Below are the code and all the weights of a small trained network. Each question names an input and a class and asks about switching units off, where a switched-off unit gives its printed mean instead of its output.

import numpy as np


def w(rows, s, z=0):
    codes = np.array(rows[::2]) - 128.0
    scale = np.full(codes.shape[1], s)
    scale[-1] = z or s
    return codes * scale


def norm(h):
    return h / np.sqrt((h * h).mean(-1, keepdims=True) + 1e-5)


def f(y):
    return y / 2 * (1 + np.tanh(0.7978845608 * (y + 0.044715 * y**3)))


def log_softmax(a):
    a = a - a.max(-1, keepdims=True)
    return a - np.log(np.exp(a).sum(-1, keepdims=True))


def net(x, mask):
    res = np.array(x, float).reshape(1, 8) / 4 @ E
    u = 0
    for l in range(2):
        y = f(norm(res) @ A[l][:, :-1].T + A[l][:, -1])
        res = res + np.where(mask[u : u + 9], y, B[l][:, -1]) @ B[l][:, :-1]
        u += 9
    return log_softmax(norm(res)[-1] @ U[:, :-1].T + U[:, -1])


A, B = {}, {}
E = w([
[110,187,66,114],'x0',
[225,191,107,9],'x1',
[25,4,91,59],'x2',
[93,139,123,175],'x3',
[65,156,154,186],'x4',
[178,156,11,167],'x5',
[85,137,248,65],'x6',
[248,100,182,168],'x7',
],0.0023)
A[0] = w([
[24,96,123,71,59],'0.n0',
[62,186,57,249,108],'0.n1',
[93,225,127,79,122],'0.n2',
[207,169,43,55,77],'0.n3',
[64,33,145,131,7],'0.n4',
[127,126,120,125,132],'0.n5',
[194,88,255,51,62],'0.n6',
[52,52,225,204,119],'0.n7',
[100,113,152,150,45],'0.n8',
],0.0048,0.0023)
B[0] = w([
[126,128,56,197,160],'0.n0',
[192,175,210,94,250],'0.n1',
[153,174,170,162,150],'0.n2',
[143,38,209,119,185],'0.n3',
[66,99,156,196,135],'0.n4',
[138,123,134,135,131],'0.n5',
[197,171,143,3,197],'0.n6',
[132,63,223,74,235],'0.n7',
[114,103,121,109,95],'0.n8',
],0.0047,0.0019)
A[1] = w([
[123,78,172,159,123],'1.n0',
[143,151,55,116,126],'1.n1',
[36,112,9,187,111],'1.n2',
[39,6,200,121,2],'1.n3',
[173,112,111,38,121],'1.n4',
[2,106,106,53,117],'1.n5',
[212,185,22,102,128],'1.n6',
[79,55,208,214,128],'1.n7',
[223,96,110,230,111],'1.n8',
],0.0059,0.0062)
B[1] = w([
[118,126,142,106,163],'1.n0',
[108,111,144,101,142],'1.n1',
[162,91,124,89,215],'1.n2',
[31,145,140,175,162],'1.n3',
[139,130,170,99,201],'1.n4',
[174,107,2,171,202],'1.n5',
[40,95,148,95,250],'1.n6',
[119,98,189,96,251],'1.n7',
[139,168,53,97,216],'1.n8',
],0.0069,0.002)
U = w([
[39,66,172,169,161],'0',
[120,144,148,172,2],'1',
[158,221,115,187,105],'2',
[151,88,9,116,150],'3',
[188,121,204,39,202],'4',
],0.012,0.0063)

Each question gives the input, the list of numbers given to net, and the class t.
The units are the neurons (one row each of A and B). Each row of codes is followed by its name. A weight is (code - 128) times the scale printed after its matrix; where a second scale follows, it is the last column's (A, B and U).
mask holds one flag per neuron, layer by layer. A switched-off neuron (its flag False) gives its mean, the last column of its row in B, instead of its output. The means were averaged over made-up inputs and are rounded, as every weight is.
A unit's drop is (log p(t) with every unit on - log p(t) with that unit switched off) / (log p(t) with every unit on - log p(t) with every unit switched off).
The circuit of an input: a set's keep is (log p(t) with only the set's units on - log p(t) with every unit switched off) / (log p(t) with every unit on - log p(t) with every unit switched off). Starting from the 12 units with the biggest drops (on a tie, the unit counted first), units are removed one at a time, each time the one whose removal leaves the highest keep (on an exact tie, the one counted first), for as long as the keep stays at least 0.8.
units of the circuit, in order: the units of the circuit, biggest drop first
unit that matters most: the unit with the biggest drop
top k neurons: the k neurons with the biggest drops, biggest first
top k neurons in layer l: the k neurons of layer l with the biggest drops, biggest first
drop of u: that unit's drop, to one decimal
input [7,8,-2,-5,-1,7,-6,-8], class 4: units of the circuit, in order -> 0.n3, 1.n5
input [4,-8,6,1,7,8,1,-8], class 3: top 3 neurons in layer 1 -> 1.n5, 1.n2, 1.n6
input [-7,-1,-2,4,-1,1,-3,-8], class 4: top 3 neurons in layer 1 -> 1.n5, 1.n3, 1.n8
input [0,-5,-2,5,-1,7,2,-5], class 2: unit that matters most -> 0.n1
input [-1,-6,-6,0,-6,-5,-5,-4], class 4: top 2 neurons -> 0.n1, 0.n7
input [7,-4,-4,5,-5,-7,-8,-2], class 4: top 2 neurons in layer 0 -> 0.n1, 0.n0
input [-4,0,-4,4,-2,4,4,0], class 2: units of the circuit, in order -> 1.n7, 0.n7
input [1,0,-2,-3,6,-2,-2,-2], class 2: top 2 neurons in layer 0 -> 0.n3, 0.n6
input [-6,8,4,7,7,6,4,-3], class 3: top 2 neurons in layer 0 -> 0.n1, 0.n6
input [-6,5,7,7,0,-1,0,0], class 3: top 2 neurons in layer 1 -> 1.n5, 1.n6
input [4,1,8,-3,-7,-7,-6,2], class 3: drop of 0.n1 -> 0.1
input [3,7,8,7,7,-1,4,-7], class 3: drop of 1.n5 -> 0.3
input [-3,3,7,-4,7,5,4,-5], class 3: drop of 1.n5 -> 0.2
input [5,3,8,1,1,-6,4,-8], class 3: units of the circuit, in order -> 1.n5
input [0,5,2,-7,7,-4,3,-7], class 3: drop of 1.n5 -> 0.5
